Here is a tiny trained network, its code and every weight. The questions are about switching its units off for an input and a class, where a switched-off unit gives its printed mean instead of its output.

import numpy as np


def w(rows, s, z=0):
    codes = np.array(rows[::2]) - 128.0
    scale = np.full(codes.shape[1], s)
    scale[-1] = z or s
    return codes * scale


def f(y):
    return y / 2 * (1 + np.tanh(0.7978845608 * (y + 0.044715 * y**3)))


def log_softmax(a):
    a = a - a.max(-1, keepdims=True)
    return a - np.log(np.exp(a).sum(-1, keepdims=True))


def net(x, mask):
    res = np.array(x, float).reshape(1, 8) / 4 @ E
    y = f(res @ A[0][:, :-1].T + A[0][:, -1])
    res = res + np.where(mask, y, B[0][:, -1]) @ B[0][:, :-1]
    return log_softmax(res[-1] @ U[:, :-1].T + U[:, -1])


A, B = {}, {}
E = w([
[77,155,127,234,7,216,115,233,2,212,157],'x0',
[146,122,110,133,141,115,124,151,126,138,128],'x1',
[127,121,139,132,125,125,131,123,128,126,135],'x2',
[111,122,124,135,118,118,122,128,135,121,127],'x3',
[12,85,48,33,159,137,216,121,149,248,236],'x4',
[133,117,125,117,114,125,116,120,120,113,146],'x5',
[130,136,122,153,128,131,135,129,154,139,127],'x6',
[129,139,127,137,112,138,130,102,145,147,119],'x7',
],0.0069)
A[0] = w([
[148,118,153,113,161,165,136,138,105,123,139,107],'n0',
[186,95,106,66,253,70,156,28,232,63,101,125],'n1',
[178,120,164,158,102,108,131,123,120,98,84,9],'n2',
[123,146,135,84,192,44,134,64,201,83,90,164],'n3',
[53,72,60,52,144,145,209,126,141,194,204,75],'n4',
[218,128,183,185,112,136,70,130,126,69,57,75],'n5',
[108,143,134,142,139,114,128,129,127,120,136,110],'n6',
[84,155,113,224,48,210,131,188,7,177,136,171],'n7',
[68,105,88,65,154,148,175,125,146,194,210,93],'n8',
[195,148,146,178,100,140,109,134,108,38,42,75],'n9',
],0.0059,0.0013)
B[0] = w([
[131,137,93,146,134,119,150,156,134,149,117,127],'n0',
[169,39,149,62,48,213,178,199,204,222,196,247],'n1',
[104,163,109,165,168,100,115,132,144,127,122,146],'n2',
[166,74,184,78,54,167,195,180,193,202,198,204],'n3',
[56,254,85,253,199,57,65,30,94,25,67,228],'n4',
[106,177,80,210,164,86,71,47,105,77,71,190],'n5',
[137,124,154,125,158,112,125,142,153,138,131,127],'n6',
[171,22,196,11,12,165,215,222,182,207,211,226],'n7',
[124,187,65,197,201,100,102,54,95,50,64,209],'n8',
[109,194,87,216,209,91,100,47,113,65,87,184],'n9',
],0.0058,0.011)
U = w([
[146,2,165,34,24,225,150,231,172,206,201,253],'0',
[108,229,109,192,218,90,82,41,106,81,68,3],'1',
],0.008,0.00036)

Each question gives the input, the list of numbers given to net, and the class t.
The units are the neurons (one row each of A and B). Each row of codes is followed by its name. A weight is (code - 128) times the scale printed after its matrix; where a second scale follows, it is the last column's (A, B and U).
mask holds one flag per neuron, in row order. A switched-off neuron (its flag False) gives its mean, the last column of its row in B, instead of its output. The means were averaged over made-up inputs and are rounded, as every weight is.
A unit's drop is (log p(t) with every unit on - log p(t) with that unit switched off) / (log p(t) with every unit on - log p(t) with every unit switched off).
The circuit of an input: a set's keep is (log p(t) with only the set's units on - log p(t) with every unit switched off) / (log p(t) with every unit on - log p(t) with every unit switched off). Starting from all 10 units, units are removed one at a time, each time the one whose removal leaves the highest keep (on an exact tie, the one counted first), for as long as the keep stays at least 0.8.
circuit, biggest first: the units of the circuit, biggest drop first
k most important neurons: the k neurons with the biggest drops, biggest first
drop when u is switched off: that unit's drop, to one decimal
input [2,-5,5,8,3,-1,0,-2], class 1: circuit, biggest first	[n1]
input [-1,-5,3,8,2,-7,2,-7], class 1: 3 most important neurons	[n7, n1, n3]
input [-7,3,6,-5,-7,-1,-7,-7], class 0: 3 most important neurons	[n1, n3, n4]
input [-3,6,4,0,-3,2,0,-7], class 0: 4 most important neurons	[n4, n8, n1, n3]
input [-6,-2,-7,-1,7,5,-3,6], class 1: 3 most important neurons	[n4, n8, n7]
input [-2,2,-3,-2,-2,4,2,1], class 0: 2 most important neurons	[n4, n8]
input [3,-6,-5,-4,5,4,-5,-1], class 1: 2 most important neurons	[n4, n1]
input [2,3,-8,-8,3,-2,-6,5], class 1: 2 most important neurons	[n1, n3]
input [-8,4,-3,-5,-7,7,3,-4], class 0: 2 most important neurons	[n1, n3]
input [-5,8,4,5,-4,2,-8,3], class 0: drop when n1 is switched off	0.4
input [-5,7,2,8,8,3,-1,0], class 1: drop when n4 is switched off	1.6
input [-4,-4,-8,3,-3,5,3,0], class 0: drop when n4 is switched off	0.2
